Below are the code and all the weights of a small trained network. Each question names an input and a class and asks about switching units off, where a switched-off unit gives its printed mean instead of its output.

import numpy as np


def w(rows, s, z=0):
    codes = np.array(rows[::2]) - 128.0
    scale = np.full(codes.shape[1], s)
    scale[-1] = z or s
    return codes * scale


def f(y):
    return np.maximum(y, 0)


def log_softmax(a):
    a = a - a.max(-1, keepdims=True)
    return a - np.log(np.exp(a).sum(-1, keepdims=True))


def net(x, mask):
    res = np.array(x, float).reshape(1, 4) / 4 @ E
    y = f(res @ A[0][:, :-1].T + A[0][:, -1])
    res = res + np.where(mask, y, B[0][:, -1]) @ B[0][:, :-1]
    return log_softmax(res[-1] @ U[:, :-1].T + U[:, -1])


A, B = {}, {}
E = w([
[121,61,124,162,176,213,87],'x0',
[122,125,143,127,123,141,125],'x1',
[138,169,57,195,77,140,87],'x2',
[248,110,128,77,75,171,107],'x3',
],0.012)
A[0] = w([
[154,194,94,182,128,178,117,48],'N0',
[107,118,149,200,140,92,119,11],'N1',
[133,10,179,102,168,92,156,1],'N2',
[140,53,94,82,86,182,99,121],'N3',
[127,148,117,134,64,80,135,94],'N4',
[120,86,110,148,220,239,59,158],'N5',
[146,114,151,81,137,115,194,161],'N6',
[131,130,132,170,107,145,56,43],'N7',
[196,96,131,93,87,143,114,22],'N8',
[70,114,154,147,159,115,142,107],'N9',
[165,151,136,52,67,127,106,111],'N10',
[142,198,85,149,81,134,123,154],'N11',
],0.012,0.0047)
B[0] = w([
[156,51,70,150,28,238,169,166],'N0',
[105,22,72,79,100,96,176,153],'N1',
[162,39,134,236,24,187,121,192],'N2',
[65,152,40,106,178,90,107,193],'N3',
[152,130,148,215,216,162,101,171],'N4',
[157,179,164,156,235,126,39,250],'N5',
[199,138,189,124,136,254,102,192],'N6',
[206,111,150,232,108,110,194,156],'N7',
[80,70,29,83,146,70,95,184],'N8',
[126,134,9,100,114,125,83,182],'N9',
[33,133,89,153,162,54,97,194],'N10',
[198,128,179,107,151,177,108,187],'N11',
],0.0083,0.014)
U = w([
[44,62,26,135,96,92,122,46],'0',
[254,41,148,167,35,218,154,11],'1',
[142,189,115,117,109,182,94,254],'2',
[195,197,170,144,159,120,106,146],'3',
],0.0084,0.005)

Each question gives the input, the list of numbers given to net, and the class t.
The units are the neurons (one row each of A and B). Each row of codes is followed by its name. A weight is (code - 128) times the scale printed after its matrix; where a second scale follows, it is the last column's (A, B and U).
mask holds one flag per neuron, in row order. A switched-off neuron (its flag False) gives its mean, the last column of its row in B, instead of its output. The means were averaged over made-up inputs and are rounded, as every weight is.
A unit's drop is (log p(t) with every unit on - log p(t) with that unit switched off) / (log p(t) with every unit on - log p(t) with every unit switched off).
The circuit of an input: a set's keep is (log p(t) with only the set's units on - log p(t) with every unit switched off) / (log p(t) with every unit on - log p(t) with every unit switched off). Starting from all 12 units, units are removed one at a time, each time the one whose removal leaves the highest keep (on an exact tie, the one counted first), for as long as the keep stays at least 0.8.
circuit, biggest first: the units of the circuit, biggest drop first
unit that matters most: the unit with the biggest drop
k most important neurons: the k neurons with the biggest drops, biggest first
drop when u is switched off: that unit's drop, to one decimal
input [-8,-4,5,-7], class 3: 2 most important neurons	[N11, N4]
input [-3,1,-7,8], class 0: unit that matters most	N10
input [6,5,6,6], class 0: 3 most important neurons	[N3, N8, N6]
input [4,3,0,-2], class 3: circuit, biggest first	[N5, N0]
input [-8,0,-3,8], class 0: 2 most important neurons	[N10, N8]
input [-2,-5,-4,5], class 0: circuit, biggest first	[N10, N8]
input [-1,-2,-1,3], class 0: 3 most important neurons	[N5, N11, N10]
input [7,8,5,4], class 2: 4 most important neurons	[N5, N3, N0, N2]
input [-7,1,6,7], class 0: 4 most important neurons	[N10, N8, N5, N6]
input [-2,-3,6,0], class 1: 2 most important neurons	[N0, N5]
input [2,-1,-8,8], class 0: 2 most important neurons	[N8, N3]
input [-2,-4,-8,4], class 1: 2 most important neurons	[N2, N6]
input [0,-1,3,0], class 1: circuit, biggest first	[N5, N10]
input [-6,-6,-5,7], class 0: circuit, biggest first	[N10]
input [6,-3,5,-4], class 3: 2 most important neurons	[N5, N2]
input [7,-5,-5,5], class 3: 4 most important neurons	[N5, N3, N0, N9]
input [7,5,2,5], class 3: 2 most important neurons	[N5, N7]
input [-6,0,-5,7], class 0: drop when N5 is switched off	0.2
input [-1,0,5,-2], class 1: drop when N10 is switched off	0.1
input [-1,-2,3,7], class 0: drop when N10 is switched off	0.0
input [5,0,8,-2], class 1: unit that matters most	N0
